Here is a tiny trained network, its code and every weight. The questions are about switching its units off for an input and a target symbol, where a switched-off unit gives its printed mean instead of its output.

import numpy as np


def w(rows, s, z=0):
    codes = np.array(rows[::2]) - 128.0
    scale = np.full(codes.shape[1], s)
    scale[-1] = z or s
    return codes * scale


def norm(h):
    return h / np.sqrt((h * h).mean(-1, keepdims=True) + 1e-5)


def f(y):
    return y / 2 * (1 + np.tanh(0.7978845608 * (y + 0.044715 * y**3)))


def softmax(a):
    e = np.exp(a - a.max(-1, keepdims=True))
    return e / e.sum(-1, keepdims=True)


def log_softmax(a):
    a = a - a.max(-1, keepdims=True)
    return a - np.log(np.exp(a).sum(-1, keepdims=True))


def net(x, mask):
    ids = ['βγηλξπσψω'.index(c) for c in x.split()]
    T = len(ids)
    res = E[ids] + P[:T]
    u = 0
    for l in range(2):
        r = norm(res)
        for j in range(3):
            rows = slice(2 * j, 2 * j + 2)
            q, k, v = (r @ M[l][rows].T for M in (Q, K, V))
            z = softmax(np.where(np.tri(T) > 0, q @ k.T / 2**0.5, -1e9)) @ v
            o = O[l][rows]
            res = res + np.where(mask[u + j], z, o[:, -1]) @ o[:, :-1]
        u += 3
        y = f(norm(res) @ A[l][:, :-1].T + A[l][:, -1])
        res = res + np.where(mask[u : u + 8], y, B[l][:, -1]) @ B[l][:, :-1]
        u += 8
    return log_softmax(norm(res)[-1] @ U[:, :-1].T + U[:, -1])


Q, K, V, O, A, B = {}, {}, {}, {}, {}, {}
E = w([
[148,44,217,118,134,144,170,7,135],'β',
[131,205,140,104,235,72,224,88,193],'γ',
[54,99,97,27,101,14,182,128,116],'η',
[89,202,168,180,47,150,155,99,189],'λ',
[63,184,97,167,183,184,115,167,110],'ξ',
[24,86,70,89,106,133,105,124,177],'π',
[28,207,102,163,157,122,90,34,104],'σ',
[148,113,46,138,201,113,138,101,44],'ψ',
[192,141,93,69,63,183,185,191,74],'ω',
],0.015)
P = w([
[30,101,102,175,21,2,117,127,133],'0',
[72,154,91,116,70,166,208,107,51],'1',
[57,117,96,105,115,196,215,89,68],'2',
[76,155,113,150,124,240,210,114,186],'3',
[46,145,62,137,89,238,190,89,123],'4',
[33,181,13,141,74,159,205,136,136],'5',
],0.0036)
Q[0] = w([
[49,145,180,191,164,209,78,84,232],'L0H1',
[71,108,195,164,178,181,89,66,223],'L0H1',
[157,80,112,32,52,117,64,224,176],'L0H2',
[97,133,114,180,118,162,53,95,142],'L0H2',
[109,145,124,129,148,132,213,108,115],'L0H3',
[192,137,162,159,136,25,2,238,169],'L0H3',
],0.045)
K[0] = w([
[46,154,79,155,146,153,118,155,152],'L0H1',
[98,210,106,169,132,160,80,116,104],'L0H1',
[78,133,73,130,99,92,103,254,163],'L0H2',
[67,86,121,177,163,134,67,121,150],'L0H2',
[127,150,119,149,104,168,92,155,98],'L0H3',
[182,108,213,88,71,81,143,71,165],'L0H3',
],0.052)
V[0] = w([
[174,98,114,105,103,94,162,117,151],'L0H1',
[126,60,131,155,106,159,135,76,148],'L0H1',
[150,127,127,130,107,154,126,120,148],'L0H2',
[143,217,70,156,130,106,125,160,133],'L0H2',
[149,133,92,108,179,162,71,115,119],'L0H3',
[76,157,114,172,169,142,111,252,101],'L0H3',
],0.019)
O[0] = w([
[151,109,128,181,147,99,140,181,87,98],'L0H1',
[58,143,130,190,153,185,203,175,121,110],'L0H1',
[114,119,151,154,134,144,127,146,141,126],'L0H2',
[236,254,60,133,160,98,79,106,187,130],'L0H2',
[127,68,61,141,192,143,107,151,189,149],'L0H3',
[80,197,143,44,168,212,62,222,152,251],'L0H3',
],0.0079,0.023)
A[0] = w([
[242,100,123,123,98,155,94,136,88,15],'L0N1',
[48,131,75,111,161,61,114,124,123,153],'L0N2',
[120,187,139,187,140,128,107,34,177,45],'L0N3',
[153,170,157,141,250,95,145,55,140,57],'L0N4',
[76,137,139,147,87,137,120,100,196,153],'L0N5',
[120,83,143,116,121,56,82,81,111,201],'L0N6',
[126,149,84,223,192,131,49,43,32,25],'L0N7',
[137,113,70,84,104,88,138,134,83,1],'L0N8',
],0.026,0.0032)
B[0] = w([
[181,134,54,110,140,175,155,120,31,209],'L0N1',
[96,144,68,76,121,115,139,109,145,248],'L0N2',
[78,198,155,147,170,134,135,146,32,207],'L0N3',
[111,104,118,130,229,115,140,123,158,190],'L0N4',
[95,130,72,162,87,161,121,111,87,216],'L0N5',
[63,155,133,114,128,138,162,88,168,166],'L0N6',
[120,133,127,89,190,170,6,53,119,169],'L0N7',
[160,137,97,156,110,66,169,143,141,195],'L0N8',
],0.025,0.011)
Q[1] = w([
[184,75,186,156,118,127,173,113,115],'L1H1',
[15,118,142,117,123,179,197,104,185],'L1H1',
[244,90,199,148,123,68,113,151,174],'L1H2',
[148,166,136,166,106,114,115,158,146],'L1H2',
[118,120,142,186,96,123,163,122,73],'L1H3',
[31,132,116,114,118,178,255,147,83],'L1H3',
],0.048)
K[1] = w([
[223,131,78,133,127,181,112,232,149],'L1H1',
[85,24,217,154,59,213,75,96,160],'L1H1',
[97,161,145,129,147,17,89,2,166],'L1H2',
[117,168,145,107,115,136,95,115,81],'L1H2',
[135,222,96,121,90,105,135,182,175],'L1H3',
[181,210,93,163,55,254,111,196,119],'L1H3',
],0.037)
V[1] = w([
[120,250,35,140,175,120,127,90,157],'L1H1',
[148,99,144,89,116,165,111,137,127],'L1H1',
[97,40,165,120,144,72,110,132,37],'L1H2',
[115,59,104,185,234,124,145,211,146],'L1H2',
[78,139,87,106,100,15,98,87,123],'L1H3',
[106,99,119,164,108,182,72,128,110],'L1H3',
],0.025)
O[1] = w([
[111,15,246,89,4,74,172,198,126,254],'L1H1',
[149,151,64,187,162,143,157,156,140,109],'L1H1',
[50,111,76,182,170,73,169,165,110,71],'L1H2',
[118,42,169,171,151,191,255,156,199,126],'L1H2',
[185,64,79,79,145,74,114,184,75,109],'L1H3',
[87,106,163,185,100,73,52,160,139,132],'L1H3',
],0.0085,0.022)
A[1] = w([
[96,185,136,195,124,110,190,126,48,125],'L1N1',
[186,41,200,222,113,98,155,28,164,62],'L1N2',
[174,134,193,166,143,202,145,88,182,76],'L1N3',
[183,135,150,139,65,1,177,79,231,3],'L1N4',
[180,177,251,16,58,175,71,208,227,27],'L1N5',
[233,133,101,172,101,165,179,133,85,91],'L1N6',
[166,136,243,152,241,38,166,161,142,21],'L1N7',
[215,83,50,142,153,115,7,46,192,26],'L1N8',
],0.026,0.0041)
B[1] = w([
[196,126,153,132,95,111,114,163,151,166],'L1N1',
[117,74,182,130,133,152,108,17,53,130],'L1N2',
[156,127,107,118,103,185,134,87,169,141],'L1N3',
[105,169,187,130,151,33,132,110,196,142],'L1N4',
[154,160,119,129,127,253,156,70,210,254],'L1N5',
[161,143,93,76,166,113,167,113,79,157],'L1N6',
[66,81,100,167,134,186,202,178,123,135],'L1N7',
[182,65,111,186,119,111,75,200,192,138],'L1N8',
],0.035,0.04)
U = w([
[139,33,180,199,129,110,147,31,91,121],'β',
[112,165,156,119,133,12,188,85,196,191],'γ',
[217,127,75,80,168,107,208,116,66,133],'η',
[149,197,184,199,48,126,113,198,93,158],'λ',
[82,178,162,86,208,142,47,115,65,105],'ξ',
[168,50,83,152,166,105,46,162,169,178],'π',
[46,85,26,101,3,116,117,113,113,2],'σ',
[62,65,121,173,205,147,222,183,129,75],'ψ',
[161,157,150,103,116,230,154,95,213,164],'ω',
],0.0065,0.0021)

Each question gives the input, a string of symbols that net reads in full, and the target symbol t.
The units are the heads (2 rows each of Q, K, V and O) and the neurons (one row each of A and B). Each row of codes is followed by its name. A weight is (code - 128) times the scale printed after its matrix; where a second scale follows, it is the last column's (O, A, B and U).
mask holds one flag per unit, layer by layer, with each layer's heads first. A switched-off unit (its flag False) gives its mean, the last column of its rows in O or B, instead of its output. The means were averaged over made-up inputs and are rounded, as every weight is.
A unit's drop is (log p(t) with every unit on - log p(t) with that unit switched off) / (log p(t) with every unit on - log p(t) with every unit switched off).
The circuit of an input: a set's keep is (log p(t) with only the set's units on - log p(t) with every unit switched off) / (log p(t) with every unit on - log p(t) with every unit switched off). Starting from the 12 units with the biggest drops (on a tie, the unit counted first), units are removed one at a time, each time the one whose removal leaves the highest keep (on an exact tie, the one counted first), for as long as the keep stays at least 0.8.
circuit, biggest first: the units of the circuit, biggest drop first
most important unit: the unit with the biggest drop
top k neurons: the k neurons with the biggest drops, biggest first
k most important neurons of layer l: the k neurons of layer l with the biggest drops, biggest first
drop of u: that unit's drop, to one decimal
input η β β, target η: circuit, biggest first => [L1H3 L1N5 L1H1 L0H2]
input β ξ σ ξ ψ, target ψ: circuit, biggest first => [L1N5 L1H2 L0H1]
input ω η β ψ λ ξ, target ψ: circuit, biggest first => [L0H2 L1N5]
input η ω σ ω η, target γ: most important unit => L0H3
input λ ψ β, target ψ: circuit, biggest first => [L1N5 L1H2 L0H2]
input ψ ω σ σ β σ, target σ: circuit, biggest first => [L1N5 L0N5]
input ψ β ξ γ, target ξ: circuit, biggest first => [L0H2 L1H1 L1N5 L0H3]
input π σ γ β, target σ: circuit, biggest first => [L1N5 L0H1 L0N5]
input ω η π ω λ, target λ: top 2 neurons => [L1N5 L1N1]
input σ σ ω η ξ β, target ξ: top 2 neurons => [L1N5 L0N4]
input η γ γ ψ σ, target ξ: top 3 neurons => [L0N3 L0N7 L1N5]
input σ λ β, target σ: 2 most important neurons of layer 1 => [L1N5 L1N4]
input σ γ π, target σ: top 2 neurons => [L0N5 L1N5]
input π σ ω η ω γ, target ψ: top 3 neurons => [L0N4 L1N7 L1N5]
input β λ π, target π: most important neuron of layer 0 => [L0N3]
input ω β σ γ π, target σ: top 3 neurons => [L1N5 L0N5 L0N6]
input ω η ψ β ψ, target ψ: top 2 neurons => [L1N5 L0N1]
input β σ γ, target σ: 2 most important neurons of layer 1 => [L1N5 L1N6]
input π σ σ ψ σ, target ξ: top 2 neurons => [L0N3 L1N5]
input ψ ξ ξ β γ, target ξ: most important unit => L0H2
input σ γ σ π ψ ψ, target π: top 2 neurons => [L0N7 L1N8]
input β ψ ξ, target ψ: drop of L0H2 => 1.1
input β σ ψ β, target β: drop of L0H2 => 0.4
input σ ψ η, target γ: drop of L0H3 => 0.1
input γ ω γ, target ψ: drop of L0N4 => 0.3
